Here is a tiny trained network, its code and every weight. The questions are about switching its units off for an input and a target symbol, where a switched-off unit gives its printed mean instead of its output.

import numpy as np


def w(rows, s, z=0):
    codes = np.array(rows[::2]) - 128.0
    scale = np.full(codes.shape[1], s)
    scale[-1] = z or s
    return codes * scale


def f(y):
    return np.maximum(y, 0)


def softmax(a):
    e = np.exp(a - a.max(-1, keepdims=True))
    return e / e.sum(-1, keepdims=True)


def log_softmax(a):
    a = a - a.max(-1, keepdims=True)
    return a - np.log(np.exp(a).sum(-1, keepdims=True))


def net(x, mask):
    ids = ['δεζθμξπτψω'.index(c) for c in x.split()]
    T = len(ids)
    res = E[ids] + P[:T]
    q, k, v = (res @ M[0].T for M in (Q, K, V))
    z = softmax(np.where(np.tri(T) > 0, q @ k.T / 3**0.5, -1e9)) @ v
    res = res + np.where(mask[0], z, O[0][:, -1]) @ O[0][:, :-1]
    y = f(res @ A[0][:, :-1].T + A[0][:, -1])
    res = res + np.where(mask[1:9], y, B[0][:, -1]) @ B[0][:, :-1]
    return log_softmax(res[-1] @ U[:, :-1].T + U[:, -1])


Q, K, V, O, A, B = {}, {}, {}, {}, {}, {}
E = w([
[104,121,113],'δ',
[205,74,71],'ε',
[102,109,91],'ζ',
[122,123,126],'θ',
[91,120,106],'μ',
[109,129,134],'ξ',
[108,120,114],'π',
[67,114,91],'τ',
[191,137,161],'ψ',
[2,156,179],'ω',
],0.024)
P = w([
[119,138,129],'0',
[80,110,135],'1',
[163,162,100],'2',
[132,62,127],'3',
[143,163,82],'4',
[107,48,142],'5',
[144,167,76],'6',
[119,26,144],'7',
[136,169,72],'8',
[110,9,147],'9',
[134,167,60],'10',
[61,1,146],'11',
],0.017)
Q[0] = w([
[134,9,76],'h0',
[114,152,117],'h0',
[142,163,96],'h0',
],0.015)
K[0] = w([
[118,46,214],'h0',
[162,138,147],'h0',
[130,252,147],'h0',
],0.012)
V[0] = w([
[168,2,118],'h0',
[189,230,108],'h0',
[140,137,247],'h0',
],0.013)
O[0] = w([
[202,89,42,241],'h0',
[102,110,41,2],'h0',
[4,128,96,120],'h0',
],0.014,0.0066)
A[0] = w([
[118,137,183,108],'n0',
[149,230,110,122],'n1',
[88,144,126,211],'n2',
[145,112,193,49],'n3',
[160,7,179,88],'n4',
[113,104,193,254],'n5',
[147,182,110,86],'n6',
[97,195,62,114],'n7',
],0.016,0.0087)
B[0] = w([
[79,212,162,150],'n0',
[13,164,119,153],'n1',
[161,143,72,163],'n2',
[248,212,130,162],'n3',
[50,173,128,254],'n4',
[163,1,117,195],'n5',
[104,140,64,138],'n6',
[160,186,222,168],'n7',
],0.0089,0.021)
U = w([
[177,88,134,124],'δ',
[249,146,161,2],'ε',
[138,61,127,184],'ζ',
[80,159,212,83],'θ',
[191,136,163,53],'μ',
[163,93,132,115],'ξ',
[133,73,114,89],'π',
[23,21,54,186],'τ',
[215,142,110,120],'ψ',
[145,204,82,208],'ω',
],0.013,0.0059)

Each question gives the input, a string of symbols that net reads in full, and the target symbol t.
The units are the heads (3 rows each of Q, K, V and O) and the neurons (one row each of A and B). Each row of codes is followed by its name. A weight is (code - 128) times the scale printed after its matrix; where a second scale follows, it is the last column's (O, A, B and U).
mask holds one flag per unit, heads first, then neurons. A switched-off unit (its flag False) gives its mean, the last column of its rows in O or B, instead of its output. The means were averaged over made-up inputs and are rounded, as every weight is.
A unit's drop is (log p(t) with every unit on - log p(t) with that unit switched off) / (log p(t) with every unit on - log p(t) with every unit switched off).
The circuit of an input: a set's keep is (log p(t) with only the set's units on - log p(t) with every unit switched off) / (log p(t) with every unit on - log p(t) with every unit switched off). Starting from all 9 units, units are removed one at a time, each time the one whose removal leaves the highest keep (on an exact tie, the one counted first), for as long as the keep stays at least 0.8.
units of the circuit, in order: the units of the circuit, biggest drop first
unit that matters most: the unit with the biggest drop
k most important neurons: the k neurons with the biggest drops, biggest first
drop of u: that unit's drop, to one decimal
input ψ τ μ ε ψ ζ, target ω: 3 most important neurons => (n4 n5 n7)
input ψ θ ψ ζ ψ ε, target ψ: 4 most important neurons => (n1 n4 n5 n0)
input ψ π ψ τ μ μ, target ε: 2 most important neurons => (n3 n1)
input ψ ω ξ ζ, target θ: 2 most important neurons => (n0 n3)
input ξ π ψ τ τ μ ψ δ ψ, target ω: 3 most important neurons => (n5 n1 n6)
input ξ δ τ ψ δ ξ τ δ ψ ε ψ τ, target ω: units of the circuit, in order => (h0 n4)
input ζ ψ μ ε, target τ: units of the circuit, in order => (n4 n3)
input μ τ τ ω, target ε: units of the circuit, in order => (h0 n3)
input μ ε ψ ψ μ ω ζ ζ, target θ: units of the circuit, in order => (h0)
input ψ ψ τ τ ξ τ ξ ω ξ δ, target θ: 3 most important neurons => (n4 n0 n3)
input ψ θ τ ω τ τ, target θ: 2 most important neurons => (n0 n4)
input ψ ε ξ ψ ψ θ, target τ: units of the circuit, in order => (n3 n7)
input ψ ω π ω ω μ ζ π ψ ω δ, target θ: 2 most important neurons => (n7 n3)
input ξ τ ψ ξ δ ε ψ ζ, target ω: units of the circuit, in order => (h0 n4)
input τ ψ ψ τ ψ π ψ θ τ ω δ ω, target θ: 3 most important neurons => (n0 n3 n4)
input τ π ψ ψ ψ ε, target τ: units of the circuit, in order => (n4)
input ξ ψ ψ ψ, target τ: 2 most important neurons => (n3 n7)
input ψ τ δ ψ θ ψ ψ θ, target τ: units of the circuit, in order => (n4 n7)
input ψ τ τ ψ ψ ω ψ π, target θ: 4 most important neurons => (n4 n0 n3 n2)
input ω τ μ τ π, target θ: 2 most important neurons => (n0 n1)
input ψ τ ψ ψ ψ π π ω π τ ψ ψ, target ε: unit that matters most => n3
input ω ξ ξ ω τ ω ψ ε, target θ: 2 most important neurons => (n4 n0)
input ζ ζ ζ ψ ψ τ ψ ξ τ ω ζ ψ, target θ: 3 most important neurons => (n4 n0 n2)
input ψ ψ θ ξ δ ψ ξ ω θ ε, target θ: drop of h0 => 1.0
input τ ψ τ τ ζ ψ θ ε ψ μ, target ω: drop of n5 => 0.5
input ω τ ε ζ θ θ τ τ ζ ζ, target ε: drop of n3 => 0.3
input ξ τ ε ε τ τ τ τ ψ τ, target ε: drop of h0 => 1.8
